Below are the code and all the weights of a small trained network. Each question names an input and a class and asks about switching units off, where a switched-off unit gives its printed mean instead of its output.

import numpy as np


def w(rows, s, z=0):
    codes = np.array(rows[::2]) - 128.0
    scale = np.full(codes.shape[1], s)
    scale[-1] = z or s
    return codes * scale


def f(y):
    return y / 2 * (1 + np.tanh(0.7978845608 * (y + 0.044715 * y**3)))


def log_softmax(a):
    a = a - a.max(-1, keepdims=True)
    return a - np.log(np.exp(a).sum(-1, keepdims=True))


def net(x, mask):
    res = np.array(x, float).reshape(1, 5) / 4 @ E
    y = f(res @ A[0][:, :-1].T + A[0][:, -1])
    res = res + np.where(mask, y, B[0][:, -1]) @ B[0][:, :-1]
    return log_softmax(res[-1] @ U[:, :-1].T + U[:, -1])


A, B = {}, {}
E = w([
[88,162,92,168,35,217],'x0',
[137,73,3,75,73,80],'x1',
[208,151,146,26,122,212],'x2',
[23,182,171,34,107,94],'x3',
[108,224,24,125,231,152],'x4',
],0.0072)
A[0] = w([
[41,78,134,210,129,82,99],'n1',
[46,177,152,42,106,90,93],'n2',
[220,145,136,39,123,213,97],'n3',
[81,162,223,174,175,173,98],'n4',
[156,63,217,126,44,90,98],'n5',
[102,169,115,174,42,202,92],'n6',
[96,52,30,32,69,105,107],'n7',
[225,72,94,227,125,190,100],'n8',
[78,112,84,209,115,50,123],'n9',
[232,67,93,207,173,170,99],'n10',
[55,89,117,216,157,66,106],'n11',
[216,100,88,209,159,154,110],'n12',
[22,154,148,45,124,113,95],'n13',
[96,253,28,110,247,163,71],'n14',
[47,158,165,48,68,82,105],'n15',
[91,169,101,174,52,219,124],'n16',
[109,173,108,167,52,187,112],'n17',
[109,159,223,198,165,188,102],'n18',
[61,119,110,196,89,159,82],'n19',
[69,90,129,206,161,42,96],'n20',
[21,166,140,37,131,112,98],'n21',
[163,88,148,100,226,68,88],'n22',
[123,183,214,173,178,171,102],'n23',
[95,153,112,171,60,214,93],'n24',
[109,105,126,126,115,130,254],'n25',
[66,105,123,212,138,63,105],'n26',
[146,86,183,132,65,101,65],'n27',
[153,95,179,110,220,89,98],'n28',
[116,150,242,172,180,165,112],'n29',
[169,94,155,103,211,58,85],'n30',
[140,126,134,103,146,159,68],'n31',
[232,63,54,206,143,156,94],'n32',
[135,76,231,144,5,111,123],'n33',
[83,142,112,175,28,222,118],'n34',
[202,143,143,44,133,195,104],'n35',
[196,104,163,67,219,73,108],'n36',
[203,98,158,26,137,230,105],'n37',
[57,118,104,211,172,87,82],'n38',
[58,111,132,247,125,65,112],'n39',
[124,51,4,89,81,70,84],'n40',
[75,164,91,167,68,241,121],'n41',
[178,113,171,98,211,32,121],'n42',
[133,28,211,114,67,124,70],'n43',
[107,194,61,139,205,140,82],'n44',
[109,203,69,134,233,148,85],'n45',
],0.0074,0.0087)
B[0] = w([
[117,142,132,74,97,204,180],'n1',
[96,169,211,231,73,125,183],'n2',
[99,145,167,43,50,207,182],'n3',
[205,193,74,139,34,85,182],'n4',
[122,50,23,206,166,193,201],'n5',
[89,106,126,98,138,61,166],'n6',
[230,232,81,122,75,72,208],'n7',
[90,155,201,191,105,110,194],'n8',
[143,168,141,67,115,181,192],'n9',
[84,175,206,197,79,114,194],'n10',
[120,142,161,66,102,188,186],'n11',
[82,157,216,202,85,109,183],'n12',
[102,170,207,225,95,129,182],'n13',
[104,39,17,210,147,204,197],'n14',
[109,149,174,209,117,129,197],'n15',
[95,94,129,77,181,54,187],'n16',
[104,91,135,91,158,70,164],'n17',
[210,197,64,113,53,62,187],'n18',
[95,102,139,70,109,112,147],'n19',
[105,134,153,57,85,168,182],'n20',
[106,173,217,246,85,124,187],'n21',
[83,105,116,108,114,75,165],'n22',
[183,171,61,123,58,86,177],'n23',
[90,93,131,95,127,59,162],'n24',
[166,138,153,128,243,145,255],'n25',
[110,152,144,53,91,198,178],'n26',
[101,90,49,172,77,154,149],'n27',
[103,107,102,101,105,59,160],'n28',
[196,171,54,119,79,80,191],'n29',
[59,86,108,87,94,45,164],'n30',
[89,129,102,121,37,128,113],'n31',
[106,168,192,205,76,111,197],'n32',
[128,71,46,190,181,172,229],'n33',
[101,81,142,82,172,43,191],'n34',
[95,142,153,67,64,196,173],'n35',
[75,86,142,76,127,76,182],'n36',
[93,144,152,37,63,222,192],'n37',
[118,124,127,97,89,189,162],'n38',
[137,150,153,37,93,205,199],'n39',
[208,196,70,130,66,76,202],'n40',
[104,76,126,74,171,49,190],'n41',
[68,70,128,85,164,38,193],'n42',
[96,45,1,212,130,194,182],'n43',
[102,74,49,169,111,170,158],'n44',
[110,76,42,181,124,157,169],'n45',
],0.0075,0.0078)
U = w([
[115,68,45,169,140,190,125],'0',
[97,166,224,195,103,116,112],'1',
[121,149,154,3,96,219,114],'2',
[253,190,65,96,86,63,98],'3',
[71,75,136,51,155,32,119],'4',
[219,138,178,104,253,154,253],'5',
],0.014,0.011)

Each question gives the input, the list of numbers given to net, and the class t.
The units are the neurons (one row each of A and B). Each row of codes is followed by its name. A weight is (code - 128) times the scale printed after its matrix; where a second scale follows, it is the last column's (A, B and U).
mask holds one flag per neuron, in row order. A switched-off neuron (its flag False) gives its mean, the last column of its row in B, instead of its output. The means were averaged over made-up inputs and are rounded, as every weight is.
A unit's drop is (log p(t) with every unit on - log p(t) with that unit switched off) / (log p(t) with every unit on - log p(t) with every unit switched off).
The circuit of an input: a set's keep is (log p(t) with only the set's units on - log p(t) with every unit switched off) / (log p(t) with every unit on - log p(t) with every unit switched off). Starting from the 12 units with the biggest drops (on a tie, the unit counted first), units are removed one at a time, each time the one whose removal leaves the highest keep (on an exact tie, the one counted first), for as long as the keep stays at least 0.8.
units of the circuit, in order: the units of the circuit, biggest drop first
unit that matters most: the unit with the biggest drop
k most important neurons: the k neurons with the biggest drops, biggest first
drop when u is switched off: that unit's drop, to one decimal
input [-3,1,-6,6,-6], class 0: units of the circuit, in order -> [n5, n33]
input [2,3,5,2,5], class 0: units of the circuit, in order -> [n14]
input [2,0,3,-4,-3], class 1: units of the circuit, in order -> [n8, n10]
input [-6,-7,-3,-6,0], class 3: 2 most important neurons -> [n29, n18]
input [-6,6,0,-6,7], class 0: 3 most important neurons -> [n14, n45, n44]
input [2,5,-6,-8,-6], class 1: 2 most important neurons -> [n32, n8]
input [0,7,-5,5,-5], class 3: 2 most important neurons -> [n7, n40]
input [6,4,-6,3,5], class 2: units of the circuit, in order -> [n9, n39]
input [6,5,-6,5,0], class 2: 2 most important neurons -> [n9, n39]
input [4,5,5,6,4], class 1: units of the circuit, in order -> [n21, n2]
input [-4,8,8,-8,-5], class 1: 2 most important neurons -> [n32, n10]
input [6,3,-4,-8,-6], class 1: 4 most important neurons -> [n8, n32, n10, n12]
input [-2,-6,2,8,7], class 1: 2 most important neurons -> [n21, n2]
input [5,-4,3,6,4], class 1: unit that matters most -> n21
input [7,-7,5,-2,4], class 3: 3 most important neurons -> [n18, n23, n4]
input [8,4,4,-8,-1], class 1: 3 most important neurons -> [n32, n8, n10]
input [4,-6,-6,5,5], class 2: 2 most important neurons -> [n39, n7]
input [-6,-7,4,5,2], class 3: 3 most important neurons -> [n29, n4, n23]
input [3,2,8,-6,2], class 2: 3 most important neurons -> [n37, n3, n35]
input [5,5,1,-8,-7], class 1: units of the circuit, in order -> [n8]
input [-4,-6,5,-1,5], class 3: 2 most important neurons -> [n23, n29]
input [-6,7,-2,2,-2], class 3: drop when n40 is switched off -> 0.5
input [4,7,6,4,8], class 0: drop when n14 is switched off -> 1.7
input [2,-3,5,5,2], class 1: drop when n32 is switched off -> -0.1
input [8,7,-8,-3,0], class 2: drop when n1 is switched off -> 0.1
